Here is a tiny trained network, its code and every weight. The questions are about switching its units off for an input and a class, where a switched-off unit gives its printed mean instead of its output.

import numpy as np


def w(rows, s, z=0):
    codes = np.array(rows[::2]) - 128.0
    scale = np.full(codes.shape[1], s)
    scale[-1] = z or s
    return codes * scale


def f(y):
    return np.maximum(y, 0)


def log_softmax(a):
    a = a - a.max(-1, keepdims=True)
    return a - np.log(np.exp(a).sum(-1, keepdims=True))


def net(x, mask):
    res = np.array(x, float).reshape(1, 7) / 4 @ E
    y = f(res @ A[0][:, :-1].T + A[0][:, -1])
    res = res + np.where(mask, y, B[0][:, -1]) @ B[0][:, :-1]
    return log_softmax(res[-1] @ U[:, :-1].T + U[:, -1])


A, B = {}, {}
E = w([
[72,222,186,1,114],'x0',
[39,52,54,79,67],'x1',
[128,128,128,127,128],'x2',
[218,110,48,29,192],'x3',
[181,226,33,135,18],'x4',
[206,41,231,95,15],'x5',
[129,127,128,129,127],'x6',
],0.0063)
A[0] = w([
[157,86,107,182,132,51],'neuron 1',
[74,113,127,150,93,108],'neuron 2',
[83,139,164,179,103,99],'neuron 3',
[161,165,91,146,60,79],'neuron 4',
[52,66,71,94,79,21],'neuron 5',
[109,74,166,115,178,116],'neuron 6',
[123,79,77,69,124,109],'neuron 7',
[173,117,129,180,147,77],'neuron 8',
[134,117,159,132,162,125],'neuron 9',
[236,98,73,26,191,6],'neuron 10',
[180,116,178,107,92,45],'neuron 11',
[178,62,160,88,67,98],'neuron 12',
[164,103,181,120,79,3],'neuron 13',
[181,66,98,198,135,133],'neuron 14',
[177,139,119,111,150,119],'neuron 15',
[131,93,105,153,134,106],'neuron 16',
[243,207,208,160,191,20],'neuron 17',
[83,47,207,106,231,67],'neuron 18',
[140,109,104,174,124,117],'neuron 19',
[76,64,93,100,102,30],'neuron 20',
[141,104,101,157,128,180],'neuron 21',
[101,167,140,179,76,99],'neuron 22',
[125,115,143,131,143,71],'neuron 23',
[184,205,75,131,51,114],'neuron 24',
[78,153,168,173,109,87],'neuron 25',
[92,223,210,4,121,66],'neuron 26',
[106,135,149,151,116,62],'neuron 27',
[65,144,75,126,156,12],'neuron 28',
[154,88,109,196,135,91],'neuron 29',
[134,168,119,144,168,55],'neuron 30',
[100,121,158,178,93,103],'neuron 31',
[120,145,162,166,115,68],'neuron 32',
[82,180,83,154,206,120],'neuron 33',
[154,123,168,105,107,119],'neuron 34',
[122,145,155,147,122,31],'neuron 35',
[88,136,147,157,105,45],'neuron 36',
],0.013,0.0019)
B[0] = w([
[98,112,121,80,105,182],'neuron 1',
[151,127,172,124,161,173],'neuron 2',
[175,109,150,108,174,190],'neuron 3',
[173,187,94,130,97,185],'neuron 4',
[83,170,222,168,95,200],'neuron 5',
[170,172,96,127,94,196],'neuron 6',
[132,140,203,146,145,181],'neuron 7',
[86,113,143,96,103,174],'neuron 8',
[141,159,124,131,106,165],'neuron 9',
[220,93,171,81,224,218],'neuron 10',
[108,105,75,181,160,173],'neuron 11',
[92,89,63,207,166,201],'neuron 12',
[109,102,71,188,154,175],'neuron 13',
[81,97,118,53,99,213],'neuron 14',
[153,129,154,119,151,158],'neuron 15',
[108,116,133,101,112,165],'neuron 16',
[63,169,253,204,98,223],'neuron 17',
[207,214,63,118,78,252],'neuron 18',
[109,115,121,95,109,171],'neuron 19',
[90,156,189,163,106,182],'neuron 20',
[100,121,123,94,115,170],'neuron 21',
[181,128,143,103,162,184],'neuron 22',
[134,145,122,127,120,144],'neuron 23',
[193,206,74,121,77,215],'neuron 24',
[170,108,149,105,179,190],'neuron 25',
[52,69,118,3,72,244],'neuron 26',
[153,118,143,118,146,154],'neuron 27',
[111,96,84,190,145,185],'neuron 28',
[97,113,123,65,112,194],'neuron 29',
[114,110,113,180,141,166],'neuron 30',
[158,116,142,113,172,182],'neuron 31',
[151,123,150,127,160,164],'neuron 32',
[94,70,55,203,153,224],'neuron 33',
[106,110,97,166,139,163],'neuron 34',
[135,133,153,126,142,147],'neuron 35',
[156,120,143,118,158,165],'neuron 36',
],0.031,0.011)
U = w([
[55,98,85,33,52,113],'0',
[198,254,40,145,51,111],'1',
[202,116,163,115,218,109],'2',
[77,95,23,240,144,76],'3',
[69,203,225,200,76,252],'4',
],0.0085,0.0019)

Each question gives the input, the list of numbers given to net, and the class t.
The units are the neurons (one row each of A and B). Each row of codes is followed by its name. A weight is (code - 128) times the scale printed after its matrix; where a second scale follows, it is the last column's (A, B and U).
mask holds one flag per neuron, in row order. A switched-off neuron (its flag False) gives its mean, the last column of its row in B, instead of its output. The means were averaged over made-up inputs and are rounded, as every weight is.
A unit's drop is (log p(t) with every unit on - log p(t) with that unit switched off) / (log p(t) with every unit on - log p(t) with every unit switched off).
The circuit of an input: a set's keep is (log p(t) with only the set's units on - log p(t) with every unit switched off) / (log p(t) with every unit on - log p(t) with every unit switched off). Starting from the 12 units with the biggest drops (on a tie, the unit counted first), units are removed one at a time, each time the one whose removal leaves the highest keep (on an exact tie, the one counted first), for as long as the keep stays at least 0.8.
units of the circuit, in order: the units of the circuit, biggest drop first
unit that matters most: the unit with the biggest drop
k most important neurons: the k neurons with the biggest drops, biggest first
drop when u is switched off: that unit's drop, to one decimal
input [-5,-4,-6,-1,5,-2,-8], class 0: unit that matters most -> neuron 18
input [3,-2,6,2,-5,5,-4], class 1: 2 most important neurons -> [neuron 18; neuron 33]
input [-2,-1,3,-5,-6,1,7], class 1: 2 most important neurons -> [neuron 18; neuron 10]
input [-6,8,8,-7,-5,4,-7], class 4: 4 most important neurons -> [neuron 5; neuron 20; neuron 10; neuron 26]
input [0,-6,4,-3,-5,-2,2], class 4: 3 most important neurons -> [neuron 17; neuron 24; neuron 4]
input [5,-7,-7,7,-7,-7,-3], class 1: 3 most important neurons -> [neuron 18; neuron 6; neuron 12]
input [0,-7,-5,-2,-4,-7,-3], class 3: 2 most important neurons -> [neuron 33; neuron 5]
input [1,7,-1,4,6,6,-8], class 4: 2 most important neurons -> [neuron 5; neuron 18]
input [-5,6,-1,-3,0,-7,5], class 3: 3 most important neurons -> [neuron 33; neuron 26; neuron 28]
input [4,-8,-4,-8,-3,8,1], class 2: 4 most important neurons -> [neuron 25; neuron 3; neuron 33; neuron 31]
input [5,4,2,-4,-6,3,-5], class 1: 3 most important neurons -> [neuron 18; neuron 14; neuron 6]
input [-5,-6,0,-8,7,5,-4], class 2: drop when neuron 22 is switched off -> 0.4
input [-5,0,-6,-5,-1,6,-2], class 3: drop when neuron 11 is switched off -> 0.5
input [-5,-7,-2,-4,-6,1,0], class 4: units of the circuit, in order -> [neuron 17]
input [-7,1,1,-6,-8,-2,-4], class 1: drop when neuron 18 is switched off -> 4.1
